Below are the code and all the weights of a small trained network. Each question names an input and a class and asks about switching units off, where a switched-off unit gives its printed mean instead of its output.

import numpy as np


def w(rows, s, z=0):
    codes = np.array(rows[::2]) - 128.0
    scale = np.full(codes.shape[1], s)
    scale[-1] = z or s
    return codes * scale


def norm(h):
    return h / np.sqrt((h * h).mean(-1, keepdims=True) + 1e-5)


def f(y):
    return y / 2 * (1 + np.tanh(0.7978845608 * (y + 0.044715 * y**3)))


def log_softmax(a):
    a = a - a.max(-1, keepdims=True)
    return a - np.log(np.exp(a).sum(-1, keepdims=True))


def net(x, mask):
    res = np.array(x, float).reshape(1, 6) / 4 @ E
    u = 0
    for l in range(2):
        y = f(norm(res) @ A[l][:, :-1].T + A[l][:, -1])
        res = res + np.where(mask[u : u + 5], y, B[l][:, -1]) @ B[l][:, :-1]
        u += 5
    return log_softmax(norm(res)[-1] @ U[:, :-1].T + U[:, -1])


A, B = {}, {}
E = w([
[110,180,120],'x0',
[201,202,234],'x1',
[83,214,110],'x2',
[64,93,192],'x3',
[2,116,78],'x4',
[61,49,121],'x5',
],0.0059)
A[0] = w([
[53,171,71,35],'L0N0',
[155,45,58,3],'L0N1',
[9,70,215,85],'L0N2',
[95,165,102,100],'L0N3',
[119,129,123,3],'L0N4',
],0.012,0.0038)
B[0] = w([
[101,251,63,200],'L0N0',
[219,43,79,195],'L0N1',
[61,52,225,252],'L0N2',
[60,99,113,150],'L0N3',
[94,82,6,92],'L0N4',
],0.014,0.004)
A[1] = w([
[67,105,67,1],'L1N0',
[153,117,75,75],'L1N1',
[124,131,172,246],'L1N2',
[65,180,20,45],'L1N3',
[193,4,32,2],'L1N4',
],0.014,0.0018)
B[1] = w([
[175,166,146,165],'L1N0',
[80,139,123,147],'L1N1',
[159,96,116,174],'L1N2',
[70,196,152,217],'L1N3',
[146,83,2,255],'L1N4',
],0.026,0.0061)
U = w([
[56,46,172,6],'0',
[166,80,159,193],'1',
[248,182,154,137],'2',
[68,235,106,139],'3',
[150,74,3,125],'4',
],0.017,0.002)

Each question gives the input, the list of numbers given to net, and the class t.
The units are the neurons (one row each of A and B). Each row of codes is followed by its name. A weight is (code - 128) times the scale printed after its matrix; where a second scale follows, it is the last column's (A, B and U).
mask holds one flag per neuron, layer by layer. A switched-off neuron (its flag False) gives its mean, the last column of its row in B, instead of its output. The means were averaged over made-up inputs and are rounded, as every weight is.
A unit's drop is (log p(t) with every unit on - log p(t) with that unit switched off) / (log p(t) with every unit on - log p(t) with every unit switched off).
The circuit of an input: a set's keep is (log p(t) with only the set's units on - log p(t) with every unit switched off) / (log p(t) with every unit on - log p(t) with every unit switched off). Starting from all 10 units, units are removed one at a time, each time the one whose removal leaves the highest keep (on an exact tie, the one counted first), for as long as the keep stays at least 0.8.
units of the circuit, in order: the units of the circuit, biggest drop first
unit that matters most: the unit with the biggest drop
k most important neurons of layer l: the k neurons of layer l with the biggest drops, biggest first
drop of u: that unit's drop, to one decimal
input [8,-2,-2,1,-7,3], class 1: units of the circuit, in order => (L1N4)
input [-4,-4,1,-4,-6,-8], class 2: units of the circuit, in order => (L0N1; L1N4)
input [4,7,3,0,5,-6], class 2: units of the circuit, in order => (L1N4; L1N3)
input [0,7,-3,-6,6,0], class 1: units of the circuit, in order => (L0N0; L1N4)
input [5,-2,-5,0,0,7], class 1: units of the circuit, in order => (L0N2; L1N3)
input [0,-5,2,6,-5,-6], class 2: 3 most important neurons of layer 0 => (L0N1; L0N2; L0N3)
input [7,-8,3,5,5,4], class 3: 2 most important neurons of layer 1 => (L1N0; L1N3)
input [-2,1,-2,-7,2,-6], class 2: 2 most important neurons of layer 0 => (L0N1; L0N0)
input [-7,2,-5,8,1,-7], class 0: 2 most important neurons of layer 1 => (L1N4; L1N0)
input [8,-1,6,6,-7,-8], class 2: 2 most important neurons of layer 0 => (L0N0; L0N2)
input [-4,-1,-4,3,-4,-8], class 2: 2 most important neurons of layer 0 => (L0N1; L0N2)
input [-6,0,6,6,-6,-1], class 2: 2 most important neurons of layer 0 => (L0N2; L0N3)
input [4,3,6,8,-4,-8], class 2: 2 most important neurons of layer 0 => (L0N2; L0N0)
input [-7,2,-3,-2,8,3], class 0: units of the circuit, in order => (L0N2)
input [6,1,2,-7,-6,4], class 2: 2 most important neurons of layer 1 => (L1N4; L1N3)
input [-8,0,3,-2,-1,-8], class 2: 2 most important neurons of layer 0 => (L0N1; L0N2)
input [3,-8,7,-6,0,5], class 3: drop of L0N4 => 0.0
input [1,2,2,-5,7,8], class 3: drop of L0N0 => 0.8
input [4,-5,2,4,8,-5], class 3: drop of L0N0 => 0.1
input [-4,2,5,-6,-5,6], class 2: drop of L0N2 => 0.2
input [-6,-2,6,-3,6,5], class 3: unit that matters most => L0N0
